[1, 1, -2, 0, -1, -1, -1, 7, 7, -5, 5, 1, -10, -1, -1, -1, -9, -6, -11, 3, 2, 2, -2, -10, -4, -18, 1, 6, -6, -5, 5, 0]	1
[-3, 2, -1, 1, -1, 2, 0, 1, 4, -1, 3, 2, 2, -8, 0, 2, -1, -2, 0, 1, -2, 3, -4, -2, -2, -2, 2, 1, -8, -3, 1, 3]	2
[-1, 9, -2, 1, 7, 3, -6, 2, 6, -8, 4, 3, 4, 0, -10, 2, 7, -2, -2, 3, 0, 0, 2, 1, -2, 3, 1, 2, -18, -2, 1, -5]	0
[0, 3, -1, 0, 0, -1, 0, 4, 4, -5, 5, -2, -13, 5, -1, 8, 0, -6, -17, 0, 3, 4, 0, 0, -4, -12, -2, 4, -9, -1, 2, -2]	1
[-1, 2, 1, 0, 2, 3, 1, 0, 3, -6, 4, 1, 0, 3, 0, -12, 0, -3, -10, -2, 1, 3, -2, -6, -2, -9, -4, 6, -15, -3, 1, 0]	1
[0, 6, 0, -2, 8, 1, -5, 4, 3, 0, 2, 2, 1, 2, -7, 0, 9, 2, -4, 4, -7, 3, 3, 8, -2, 3, -7, 2, -16, -1, 0, -4]	0
[0, 7, -1, 5, 2, 6, -1, 4, 3, -6, 5, 1, 5, 3, -2, 1, -4, -5, -7, 0, 0, 3, 2, -6, -6, -8, 0, 4, -20, -4, 1, -2]	1
[-3, 6, -3, -1, 7, 0, -3, 0, 7, -9, 19, 6, 1, -2, -5, 1, 7, -1, -7, 4, 13, 1, -1, 0, -5, 1, -3, 0, -14, -3, 3, -3]	0
[1, 6, -4, -1, 5, 3, 1, 7, 10, -5, 8, 6, 10, -4, -11, 3, 6, 5, 10, 6, -8, 8, 2, -1, -22, 1, -6, 5, -17, -3, 4, 1]	0
[-1, 7, 3, -1, 4, 15, 0, -1, 0, -8, 5, 3, 0, -1, -1, 1, 1, -7, -11, -1, 1, 5, -6, -8, -2, -5, 0, 0, -17, -3, 1, -1]	1
[7, 5, -4, -3, 0, 6, -4, 3, 9, -9, 7, 6, -10, -3, -8, 2, 4, -6, -11, 3, 9, 1, -2, 7, 1, 0, -2, 3, -10, -5, 4, -5]	0
[0, 7, -4, 1, 6, 4, -5, 9, 5, -7, 11, 6, 3, -6, -9, 0, 9, 3, 0, 2, -5, 4, 0, -6, 0, 3, -2, 0, -22, -2, 2, 1]	0
[0, 5, -2, -5, 6, -1, -6, 5, 4, -9, 0, 2, -2, -2, -5, -2, 7, 1, -6, 1, -2, 1, -1, 4, 0, 0, -5, 1, -11, 2, 3, -3]	0
[5, 5, -1, -1, -2, 3, 8, -9, 3, -5, 5, 8, -6, -3, 2, -1, 0, -8, -12, -3, 3, 2, -9, -20, -2, -10, 1, 0, -8, -4, 1, -3]	1
[0, 6, 1, 1, 3, -1, -1, -1, 0, -11, 5, 6, 1, 2, -5, -3, 2, -6, -8, 0, -15, -1, -3, -4, -4, -6, -2, 3, -16, -2, -2, -2]	1
[-2, 0, -2, -2, 4, 2, -2, 3, 5, -1, 7, 3, -13, -1, -2, 2, 1, -5, -13, 2, 3, 3, -2, -3, 0, -12, -1, 2, -8, -4, 2, -1]	0
[-2, 8, 0, 4, 5, 1, -1, 3, 2, 1, 2, -3, 10, 2, -7, 2, 5, 3, 1, -1, -7, 5, 8, 10, -3, 2, -4, 2, -22, 1, 0, 1]	1
[3, 3, 0, -4, -5, -1, 2, 2, 4, -7, 7, 7, -9, -4, 1, 0, -5, -3, -2, 2, 5, 3, -5, -12, -4, -7, 0, 1, 1, -1, 0, 3]	2
[3, 4, -2, 2, 9, 1, -5, -1, 0, -4, 0, -3, -6, 1, -7, -1, 6, -1, -10, -1, -5, -3, 1, 7, 0, 0, -4, -4, -9, 2, -1, -7]	0
[-5, 1, 2, 1, 0, -1, -2, 4, 8, 0, 3, 2, 2, 2, -4, -1, -3, -2, -4, -7, 0, 3, 0, -1, -4, -3, 0, -1, -5, -2, 1, 0]	2
[2, -2, -2, -2, 9, 2, -3, 7, 15, -9, 10, 1, -17, 1, -7, 5, 2, -1, -13, 7, 5, 2, 2, 4, -2, -15, -5, 4, 0, -8, 12, -2]	0
[2, 6, -2, -2, 9, 2, -4, 2, 1, -6, -1, 2, 8, 0, -7, 0, 13, -1, -2, 0, -8, 1, 6, 9, -1, 7, -16, -1, -20, 1, -1, -5]	0
[-7, 5, 0, 1, -3, 2, 1, 3, 11, 0, 6, 6, -1, -5, -4, -1, -1, -6, 1, 5, 2, 5, -5, -14, -4, -5, 0, 2, -6, -1, 2, 8]	2
[2, 5, 4, 0, 3, -3, -6, -2, 3, -4, 3, 4, 4, 2, -2, -1, 1, -2, -6, -3, 0, 1, 0, -1, -1, -5, -1, 2, -16, 2, 4, -1]	1
[2, 1, 2, -1, 5, 5, -2, 4, 12, -5, 7, 2, -13, 2, -5, 6, -4, 0, -10, 1, 0, 2, 2, 4, -2, -6, -5, 1, -2, -5, 4, -2]	0
[-1, 9, -3, -1, 5, 3, -6, -1, 3, -9, 8, 5, 0, -5, -1, -1, 12, -4, -10, 3, -6, 3, -5, -11, 0, 3, -3, -1, -20, -1, -1, -6]	0
[3, 0, 1, -2, 7, -2, -3, 6, 8, -6, 4, 1, -9, 2, -7, 1, 1, -1, -9, 4, -3, 0, 6, 9, -1, -6, -3, 12, -11, -3, 4, -9]	0
[0, 5, 9, 0, 4, 2, -2, -3, -2, -2, 4, -1, 3, 4, -2, 3, -7, -5, -14, -4, -3, 4, 3, 0, -4, -8, -4, 2, -19, -1, -8, -4]	1
[-8, 8, -2, 2, 9, 1, -5, 0, 2, -5, 2, 1, 2, 5, -8, 3, 10, 1, -2, 2, -8, 2, 4, 9, 0, 3, -5, -3, -21, -1, -1, -5]	0
[-1, 4, 1, -3, -6, 2, 1, 3, 11, -3, 4, 7, -9, -4, -2, 0, -11, -8, 3, 5, 8, 2, -9, -14, -8, -8, 8, 1, 0, -3, 6, 1]	2
---
[-3, -7, 18, -16, -10, 24, 14, -7, 7, -3, 31, -7, -6, -5, 0, 11, 20, -6, 2, 16, 6, 4, -5, 8, -5, 10, 17, -23, -1, 12, -10, 7]	8
[6, 4, 9, -23, -7, 26, 7, 7, 13, -1, 26, -7, -1, -2, 0, 6, 8, -8, 0, 14, -2, 6, -7, 5, -4, 8, 9, -16, -2, 14, -14, 10]	6
[5, 1, 16, -25, -10, 24, 13, -15, 5, -13, 41, -4, -6, -7, -1, 2, 31, -4, 3, 18, 4, 11, -15, 6, -4, 4, 14, -31, 0, 16, -24, 9]	8
[11, -4, 18, -10, -1, 25, 7, -5, 13, -14, 37, -8, -6, 5, 2, 2, 15, -7, -1, 21, 6, 10, -8, 10, -6, 8, 14, -30, 5, 18, -19, 12]	6
[5, -6, 14, -9, -13, 21, -1, 2, 28, -10, 29, -4, -2, -2, 0, 0, 12, -5, -3, 12, 8, -1, 2, -9, 2, 7, 18, -2, 5, 5, -5, 7]	6
[-5, -10, 21, -17, -13, 24, 6, -12, 7, -6, 30, -6, -7, -6, -3, 4, 27, -8, 6, 18, 2, 8, -7, 3, -6, 13, 13, -11, -4, 5, -19, 7]	8
[-1, -1, 14, -23, -8, 14, 15, -6, 14, 32, 42, -3, -5, -12, -2, -3, 27, -2, 3, 17, -2, 6, -10, 3, -5, 9, 11, -18, -3, 11, -12, 4]	8
[2, 6, 8, -15, -11, 19, 7, -10, 8, -10, 36, -5, -12, 0, 3, 1, 23, -7, 0, 20, -1, 7, -19, 2, -1, 11, 8, -31, 0, 14, -13, 7]	6
[11, -7, 18, -11, -15, 27, 6, 0, 3, -12, 33, -4, -5, 7, 0, 2, 9, -4, 1, 21, 11, 5, 9, 5, 3, 6, 17, -15, 8, 13, -13, 10]	6
[-2, -13, 24, -17, -7, 22, 18, -6, 6, -10, 45, -7, -11, 0, 1, -2, 33, 3, 12, 11, 7, 7, -5, 1, -2, 7, 17, -14, -4, 13, -18, 13]	8
